Here is a tiny trained network, its code and every weight. The questions are about switching its units off for an input and a class, where a switched-off unit gives its printed mean instead of its output.

import numpy as np


def w(rows, s, z=0):
    codes = np.array(rows[::2]) - 128.0
    scale = np.full(codes.shape[1], s)
    scale[-1] = z or s
    return codes * scale


def f(y):
    return y / 2 * (1 + np.tanh(0.7978845608 * (y + 0.044715 * y**3)))


def log_softmax(a):
    a = a - a.max(-1, keepdims=True)
    return a - np.log(np.exp(a).sum(-1, keepdims=True))


def net(x, mask):
    res = np.array(x, float).reshape(1, 7) / 4 @ E
    y = f(res @ A[0][:, :-1].T + A[0][:, -1])
    res = res + np.where(mask, y, B[0][:, -1]) @ B[0][:, :-1]
    return log_softmax(res[-1] @ U[:, :-1].T + U[:, -1])


A, B = {}, {}
E = w([
[122,148,151,121,118,143,117],'x0',
[81,151,174,87,247,78,161],'x1',
[8,117,68,189,111,179,148],'x2',
[155,232,78,117,119,161,252],'x3',
[121,140,152,121,116,138,123],'x4',
[126,128,127,125,126,127,128],'x5',
[125,142,128,128,125,126,119],'x6',
],0.015)
A[0] = w([
[173,114,121,178,75,114,121,249],'N1',
[42,129,124,191,109,130,151,145],'N2',
[8,116,98,175,128,180,144,150],'N3',
[156,170,120,112,111,160,250,165],'N4',
[108,151,117,93,170,134,146,118],'N5',
[172,138,116,105,91,141,159,152],'N6',
[118,160,92,154,86,177,157,129],'N7',
[87,62,137,112,133,122,44,213],'N8',
[125,159,157,120,149,117,152,136],'N9',
[72,150,151,91,225,99,140,169],'N10',
[152,182,109,104,111,108,149,125],'N11',
[144,100,165,126,177,78,110,172],'N12',
],0.015,0.013)
B[0] = w([
[158,162,190,99,36,158,21,218],'N1',
[46,73,57,146,140,147,100,209],'N2',
[13,52,33,172,174,192,97,246],'N3',
[153,194,8,146,113,106,166,250],'N4',
[138,133,90,135,168,79,172,162],'N5',
[184,159,89,133,98,156,100,181],'N6',
[118,94,76,137,99,202,137,205],'N7',
[81,30,193,106,133,82,34,241],'N8',
[161,140,117,147,160,91,166,161],'N9',
[88,145,178,135,251,42,215,215],'N10',
[168,173,77,163,145,131,117,175],'N11',
[150,132,194,98,158,101,139,197],'N12',
],0.011,0.025)
U = w([
[205,147,254,69,37,130,53,253],'0',
[168,135,251,41,182,73,135,166],'1',
[102,68,116,126,73,153,28,82],'2',
[80,96,140,147,251,104,84,62],'3',
[237,228,77,82,69,139,81,220],'4',
[230,198,118,168,156,52,211,126],'5',
[128,137,50,179,51,210,138,85],'6',
[76,166,52,131,202,124,199,25],'7',
],0.0093,0.0036)

Each question gives the input, the list of numbers given to net, and the class t.
The units are the neurons (one row each of A and B). Each row of codes is followed by its name. A weight is (code - 128) times the scale printed after its matrix; where a second scale follows, it is the last column's (A, B and U).
mask holds one flag per neuron, in row order. A switched-off neuron (its flag False) gives its mean, the last column of its row in B, instead of its output. The means were averaged over made-up inputs and are rounded, as every weight is.
A unit's drop is (log p(t) with every unit on - log p(t) with that unit switched off) / (log p(t) with every unit on - log p(t) with every unit switched off).
The circuit of an input: a set's keep is (log p(t) with only the set's units on - log p(t) with every unit switched off) / (log p(t) with every unit on - log p(t) with every unit switched off). Starting from all 12 units, units are removed one at a time, each time the one whose removal leaves the highest keep (on an exact tie, the one counted first), for as long as the keep stays at least 0.8.
units of the circuit, in order: the units of the circuit, biggest drop first
k most important neurons: the k neurons with the biggest drops, biggest first
drop of u: that unit's drop, to one decimal
input [-2,0,-8,-3,1,2,0], class 0: most important neuron : [N10]
input [3,-6,0,-1,-8,6,-2], class 0: units of the circuit, in order : [N3, N1]
input [-8,5,0,4,-1,-3,-2], class 5: units of the circuit, in order : [N3, N2]
input [5,2,0,-3,7,-8,7], class 1: units of the circuit, in order : [N3, N2]
input [-8,1,-1,0,-3,7,4], class 1: 2 most important neurons : [N3, N4]
input [7,5,0,2,7,7,4], class 5: 2 most important neurons : [N3, N2]
input [7,-6,-8,1,6,8,6], class 4: 3 most important neurons : [N8, N6, N11]
input [7,7,-3,0,6,4,-5], class 1: 2 most important neurons : [N4, N3]
input [1,5,-4,0,5,3,3], class 1: 2 most important neurons : [N4, N3]
input [-8,-3,1,6,-2,-1,1], class 6: 2 most important neurons : [N7, N12]
input [8,2,-4,0,-7,-5,-1], class 1: 2 most important neurons : [N4, N3]
input [7,7,-2,2,-6,-5,-2], class 5: drop of N3 : 0.2
input [-1,1,-2,3,4,-3,-8], class 5: drop of N3 : 0.3
input [-7,-5,0,8,6,7,2], class 4: units of the circuit, in order : [N3]
input [7,7,-6,1,8,-8,8], class 5: drop of N8 : 0.5
input [-6,-1,-1,-2,6,-6,-7], class 0: drop of N3 : 0.3
input [8,-1,-2,0,3,-6,8], class 0: 2 most important neurons : [N4, N3]
